[[112 128 132 151 147 146 115 117 123]
 [112 124 144 114 121 153 129 141 117]]
Counting starts at 1.
What is the entry in row 1 and column 3? 132
What is the entry just left of 114? 144
The entry in the top-left corner is 112
The entry at row 2, column 2 -> 124
The entry directly above the largest entry: 146
What is the entry directly above 114? 151

X =
[[134 136 129 124 131 127 130]
 [130 130 127 128 131 128 129]
 [125 117 125 128 131 128 128]
 [130 130 118 128 144 144 123]
 [125 143 128 130 141 137 121]
 [131 129 127 128 131 126 130]
 [125 131 118 130 147 152 121]
 [131 130 128 128 130 128 129]
 [129 116 127 127 129 121 126]]
The first entry, reading row by row?
A: 134
The entry just right of the largest entry: 121
The entry in the bottom-right corner?
A: 126
The 1st entry on the diagonal from the top-right corner is 130
The entry directly below the centre entry?
A: 128
The minimum?
A: 116
The first entry in the row that holds the smallest entry -> 129
The top entry of the column that holds the largest entry -> 127
The third entry in reading order -> 129
The second smallest entry?
A: 117
The smallest entry in the first row is 124
The entry just left of the centre entry: 128
The 2nd-last entry, reading row by row -> 121
The first entry in the row that holds the largest entry?
A: 125
The 2nd entry on the main diagonal?
A: 130
The third entry on the main diagonal?
A: 125
The entry directly below 137?
A: 126

data =
[[151 132 127 142 113 122 113 135]
 [106 135 152 106 111 117 146 105]
 [115 114 118 113 123 114 105 123]
 [129 133 122 115 124 145 126 149]
 [126 139 119 147 116 137 108 149]
 [115 120 146 114 148 129 141 125]
 [110 119 148 109 110 151 120 151]]
The top-right entry: 135
What is the first entry in reading order? 151
What is the bottom-left entry? 110
What is the maximum? 152
The last entry of the largest entry's row: 105
What is the last entry, reading row by row? 151
The smallest entry in the last row is 109
What is the entry just left of 152? 135
What is the entry directly below the largest entry? 118
The third entry from the end, reading row by row: 151
The 2nd entry on the diagonal from the top-right corner: 146
The smallest entry in the first column is 106

Questions about the table below. Indices start at 1.
1) Read off the entry in the bottom-right corner.
2) Read off the entry in row 1 and column 3.
3) Read off the entry in row 3 and column 1.
4) Read off the entry at row 2, column 1.
5) Read off the largest entry.
6) Read off the entry directly below 127.
7) Read off the entry in row 3 and column 3.
8) Read off the bottom entry of the column that holds the smallest entry.
[[134 129 139 119 131 124 121 136 121 128 134 113 131 121 118]
 [132 130 135 138 155 131 126 128 120 135 130 142 123 121 131]
 [131 129 126 129 126 123 125 118 133 138 140 135 123 150 125]
 [124 128 124  99 121 130 136 136 131 123 118 130 127 154 135]
 [129 122 119 109 116 125 131 126 128 134 132 102 134 143 103]]
1) 103
2) 139
3) 131
4) 132
5) 155
6) 134
7) 126
8) 109

Read these off the row that follows.
1) Report the 1st entry from the right.
2) Report the 3rd entry from the right.
3) Report the second smallest entry.
4) Report the 2nd entry from the right.
[131 129 129 128 137 158 153 134 121 135 118 126]
1) 126
2) 135
3) 121
4) 118

Read these off the table that follows. Rows and columns are numbered from 1.
1) Find the entry at row 3, column 3.
2) Find the entry directly above the largest entry.
3) Find the entry in the bottom-right corner.
4) Find the entry in the top-right corner.
5) Find the entry in the bottom-left corner.
6) Find the entry in row 3 and column 1.
[[111 138 125 129 128 123 134 140 145]
 [113 135 114 125 118 124 128 135 139]
 [104 124 115 118 115 125 118 126 147]
 [116 117 144 142 135 141 147 134 111]
 [119 121 141 146 141 138 143 141 119]
 [112 106 120 133 111 143 127 123 103]
 [101 111 136 116 127 114 132 131 141]
 [106 119 110 135 122 125 139 137 156]
 [101 120 147 112 125 120 137 127 138]
 [118 129 136 139 133 145 129 130 120]
 [113 107 119 131 118 134 119 129 101]
 [109 139 138 115 126 119 124 132 131]
 [119 124 122 132 125 142 117 129 113]]
1) 115
2) 141
3) 113
4) 145
5) 119
6) 104

Read these off the grid that follows. Counting starts at 1.
1) Give the bottom-right entry.
2) Give the entry at row 1, column 1.
3) Give the top-right entry.
4) Give the entry at row 2, column 1.
5) Give the entry just right of 104.
6) Give the bottom entry of the column that holds the largest entry.
7) Give the entry in row 1 and column 3.
[[138 137 106 130 136 128 135 139 132]
 [140 122 136 132 129 128 128 129 123]
 [140 135 113 123 137 128 134 138 127]
 [136 135 110 127 137 107 134 139 129]
 [144 125 134 126 127 128 128 128 125]
 [142 132 125 119 138 111 126 144 132]
 [144 119 150 128 145 109 120 129 120]
 [140 128 128 128 149 106 118 128 128]
 [137 137 128 127 131 109 133 139 128]
 [143 130 125 124 128 113 135 134 128]
 [140 136 115 122 136 110 131 143 132]
 [133 139 107 121 146 104 129 145 130]
 [144 134 116 124 130 113 136 137 130]
 [141 126 142 112 142 110 128 134 119]
 [143 120 128 125 140 108 122 132 126]
 [128 130 125 120 140 128 125 145 134]]
1) 134
2) 138
3) 132
4) 140
5) 129
6) 125
7) 106
